Below are the code and all the weights of a small trained network. Each question names an input and a class and asks about switching units off, where a switched-off unit gives its printed mean instead of its output.

import numpy as np


def w(rows, s, z=0):
    codes = np.array(rows[::2]) - 128.0
    scale = np.full(codes.shape[1], s)
    scale[-1] = z or s
    return codes * scale


def f(y):
    return np.maximum(y, 0)


def log_softmax(a):
    a = a - a.max(-1, keepdims=True)
    return a - np.log(np.exp(a).sum(-1, keepdims=True))


def net(x, mask):
    res = np.array(x, float).reshape(1, 7) / 4 @ E
    y = f(res @ A[0][:, :-1].T + A[0][:, -1])
    res = res + np.where(mask, y, B[0][:, -1]) @ B[0][:, :-1]
    return log_softmax(res[-1] @ U[:, :-1].T + U[:, -1])


A, B = {}, {}
E = w([
[115,199,148,128,8,112],'x0',
[148,143,127,138,136,133],'x1',
[93,192,134,41,179,113],'x2',
[69,148,169,167,160,186],'x3',
[126,128,127,128,127,126],'x4',
[126,126,127,126,126,128],'x5',
[116,117,130,119,122,127],'x6',
],0.016)
A[0] = w([
[57,172,111,42,205,98,38],'n0',
[154,30,112,121,252,146,3],'n1',
[168,49,67,158,93,201,45],'n2',
[196,35,167,204,92,187,92],'n3',
[233,87,63,38,127,85,87],'n4',
[205,135,83,66,75,115,110],'n5',
[187,190,185,30,189,149,50],'n6',
[182,64,91,104,137,18,134],'n7',
[75,165,152,139,87,217,114],'n8',
[71,136,139,170,198,255,127],'n9',
],0.0092,0.002)
B[0] = w([
[142,140,153,122,169,72,223],'n0',
[249,195,77,36,27,125,252],'n1',
[66,102,192,89,127,116,202],'n2',
[160,65,194,89,166,61,238],'n3',
[51,109,80,135,182,167,224],'n4',
[102,137,78,108,142,186,198],'n5',
[94,154,196,112,159,70,201],'n6',
[113,76,108,135,152,185,213],'n7',
[106,164,70,142,115,178,196],'n8',
[110,65,69,218,148,179,231],'n9',
],0.011,0.013)
U = w([
[93,110,65,152,163,173,33],'0',
[119,108,217,111,149,6,87],'1',
[171,182,84,96,20,113,251],'2',
],0.015,0.0027)

Each question gives the input, the list of numbers given to net, and the class t.
The units are the neurons (one row each of A and B). Each row of codes is followed by its name. A weight is (code - 128) times the scale printed after its matrix; where a second scale follows, it is the last column's (A, B and U).
mask holds one flag per neuron, in row order. A switched-off neuron (its flag False) gives its mean, the last column of its row in B, instead of its output. The means were averaged over made-up inputs and are rounded, as every weight is.
A unit's drop is (log p(t) with every unit on - log p(t) with that unit switched off) / (log p(t) with every unit on - log p(t) with every unit switched off).
The circuit of an input: a set's keep is (log p(t) with only the set's units on - log p(t) with every unit switched off) / (log p(t) with every unit on - log p(t) with every unit switched off). Starting from all 10 units, units are removed one at a time, each time the one whose removal leaves the highest keep (on an exact tie, the one counted first), for as long as the keep stays at least 0.8.
circuit, biggest first: the units of the circuit, biggest drop first
most important unit: the unit with the biggest drop
top k neurons: the k neurons with the biggest drops, biggest first
drop when u is switched off: that unit's drop, to one decimal
input [-8,3,8,-3,7,-8,-8], class 1: most important unit => n6
input [0,-2,-3,-4,-6,-5,-1], class 0: top 3 neurons => n1, n6, n0
input [-3,7,6,-7,-2,3,8], class 0: top 4 neurons => n4, n3, n7, n5
input [-6,3,-7,1,2,8,3], class 1: top 2 neurons => n3, n2
input [4,-4,-6,5,-8,3,0], class 1: top 3 neurons => n3, n1, n4
input [5,7,5,-6,-2,-3,-1], class 0: top 3 neurons => n1, n5, n4
input [7,2,-7,-5,-5,5,-6], class 1: circuit, biggest first => n1, n3
input [-7,-2,5,1,1,0,1], class 2: top 2 neurons => n1, n3
input [1,7,8,-8,8,6,-4], class 0: top 4 neurons => n4, n5, n3, n7
input [-3,-5,4,2,-8,2,-2], class 1: top 2 neurons => n0, n6
input [1,-6,1,-3,2,6,-2], class 0: top 2 neurons => n1, n3
input [8,1,8,6,-6,2,1], class 1: top 4 neurons => n1, n6, n0, n5
input [1,8,4,-3,2,3,-6], class 1: top 2 neurons => n9, n6
input [6,-7,-7,-8,0,6,-4], class 0: most important unit => n5
input [-6,7,4,-5,-7,5,-2], class 2: top 2 neurons => n1, n9
input [-4,5,-6,-1,7,-3,-4], class 1: drop when n3 is switched off => 0.6
input [-8,6,4,-7,2,-4,0], class 2: drop when n1 is switched off => 3.2
input [-6,6,-5,-2,5,-2,6], class 2: drop when n0 is switched off => 0.2
